Below is a small trained network, with its code and all its weights. Each question gives an input and a target symbol and asks what happens when units are switched off, that is, made to give their printed mean instead of their output.

import numpy as np


def w(rows, s, z=0):
    codes = np.array(rows[::2]) - 128.0
    scale = np.full(codes.shape[1], s)
    scale[-1] = z or s
    return codes * scale


def f(y):
    return y / 2 * (1 + np.tanh(0.7978845608 * (y + 0.044715 * y**3)))


def softmax(a):
    e = np.exp(a - a.max(-1, keepdims=True))
    return e / e.sum(-1, keepdims=True)


def log_softmax(a):
    a = a - a.max(-1, keepdims=True)
    return a - np.log(np.exp(a).sum(-1, keepdims=True))


def net(x, mask):
    ids = ['ΛΠΩαβγδεζθμστφ'.index(c) for c in x.split()]
    T = len(ids)
    res = E[ids] + P[:T]
    q, k, v = (res @ M[0].T for M in (Q, K, V))
    z = softmax(np.where(np.tri(T) > 0, q @ k.T / 3**0.5, -1e9)) @ v
    res = res + np.where(mask[0], z, O[0][:, -1]) @ O[0][:, :-1]
    y = f(res @ A[0][:, :-1].T + A[0][:, -1])
    res = res + np.where(mask[1:9], y, B[0][:, -1]) @ B[0][:, :-1]
    return log_softmax(res[-1] @ U[:, :-1].T + U[:, -1])


Q, K, V, O, A, B = {}, {}, {}, {}, {}, {}
E = w([
[50,115,207],'Λ',
[68,109,139],'Π',
[32,127,83],'Ω',
[75,105,137],'α',
[182,68,130],'β',
[90,107,54],'γ',
[50,131,55],'δ',
[74,112,104],'ε',
[29,136,89],'ζ',
[125,91,242],'θ',
[65,111,86],'μ',
[5,142,125],'σ',
[215,215,248],'τ',
[103,102,66],'φ',
],0.012)
P = w([
[165,115,120],'0',
[173,31,87],'1',
[121,1,78],'2',
[191,19,95],'3',
[76,101,150],'4',
[9,149,185],'5',
],0.0096)
Q[0] = w([
[145,36,102],'head 0',
[92,250,143],'head 0',
[130,176,147],'head 0',
],0.018)
K[0] = w([
[162,212,124],'head 0',
[48,7,120],'head 0',
[116,62,132],'head 0',
],0.014)
V[0] = w([
[232,16,142],'head 0',
[109,54,249],'head 0',
[48,209,241],'head 0',
],0.015)
O[0] = w([
[191,102,2,223],'head 0',
[121,207,61,254],'head 0',
[21,219,134,125],'head 0',
],0.018,0.0072)
A[0] = w([
[8,144,156,217],'neuron 0',
[255,216,214,148],'neuron 1',
[168,109,59,6],'neuron 2',
[86,38,84,137],'neuron 3',
[39,93,185,215],'neuron 4',
[186,212,179,236],'neuron 5',
[119,38,134,215],'neuron 6',
[66,153,120,5],'neuron 7',
],0.0088,0.0029)
B[0] = w([
[241,75,104,203],'neuron 0',
[148,155,61,139],'neuron 1',
[108,122,218,246],'neuron 2',
[206,151,137,195],'neuron 3',
[54,132,53,165],'neuron 4',
[158,51,150,140],'neuron 5',
[2,191,140,194],'neuron 6',
[140,128,219,176],'neuron 7',
],0.016,0.013)
U = w([
[196,162,90,213],'Λ',
[128,131,100,255],'Π',
[76,107,93,87],'Ω',
[121,132,117,101],'α',
[154,120,183,54],'β',
[99,130,178,91],'γ',
[66,127,128,105],'δ',
[105,123,135,124],'ε',
[86,86,82,104],'ζ',
[127,254,133,88],'θ',
[100,126,135,118],'μ',
[122,48,84,145],'σ',
[131,132,114,61],'τ',
[105,117,175,111],'φ',
],0.008,0.0053)

Each question gives the input, a string of symbols that net reads in full, and the target symbol t.
The units are the heads (3 rows each of Q, K, V and O) and the neurons (one row each of A and B). Each row of codes is followed by its name. A weight is (code - 128) times the scale printed after its matrix; where a second scale follows, it is the last column's (O, A, B and U).
mask holds one flag per unit, heads first, then neurons. A switched-off unit (its flag False) gives its mean, the last column of its rows in O or B, instead of its output. The means were averaged over made-up inputs and are rounded, as every weight is.
A unit's drop is (log p(t) with every unit on - log p(t) with that unit switched off) / (log p(t) with every unit on - log p(t) with every unit switched off).
The circuit of an input: a set's keep is (log p(t) with only the set's units on - log p(t) with every unit switched off) / (log p(t) with every unit on - log p(t) with every unit switched off). Starting from all 9 units, units are removed one at a time, each time the one whose removal leaves the highest keep (on an exact tie, the one counted first), for as long as the keep stays at least 0.8.
circuit, biggest first: the units of the circuit, biggest drop first
unit that matters most: the unit with the biggest drop
k most important neurons: the k neurons with the biggest drops, biggest first
input τ σ σ θ ε, target Λ: unit that matters most : neuron 0
input β ε Λ, target β: 2 most important neurons : neuron 2; neuron 3
input σ Λ σ σ, target σ: circuit, biggest first : neuron 0; head 0; neuron 4; neuron 6
input β μ μ, target β: 3 most important neurons : neuron 2; neuron 3; neuron 4
input δ β σ, target δ: circuit, biggest first : head 0; neuron 6; neuron 4
input τ θ δ Ω, target Λ: circuit, biggest first : neuron 0; head 0; neuron 6
input τ σ θ, target Λ: circuit, biggest first : neuron 0; head 0; neuron 6
input τ θ μ, target Λ: 3 most important neurons : neuron 0; neuron 6; neuron 2
input μ τ γ, target Λ: 2 most important neurons : neuron 3; neuron 6
input σ Π σ, target σ: circuit, biggest first : neuron 0; head 0; neuron 4
input τ τ θ θ φ σ, target θ: circuit, biggest first : head 0; neuron 0
input β τ θ, target Λ: 3 most important neurons : neuron 3; neuron 6; neuron 7
input β θ τ Λ ε, target Λ: 2 most important neurons : neuron 6; neuron 3
input σ σ θ τ β, target Λ: 3 most important neurons : neuron 6; neuron 3; neuron 7
input β μ β Ω, target β: circuit, biggest first : neuron 2; head 0
input θ δ θ τ α, target Λ: circuit, biggest first : head 0
input τ θ σ σ σ β, target Λ: 2 most important neurons : neuron 0; neuron 2
input σ σ Π θ, target σ: 4 most important neurons : neuron 0; neuron 4; neuron 5; neuron 6
input σ δ θ α, target σ: 3 most important neurons : neuron 0; neuron 4; neuron 6
input σ τ δ, target Λ: 2 most important neurons : neuron 3; neuron 6
input γ τ Ω, target Λ: unit that matters most : neuron 3
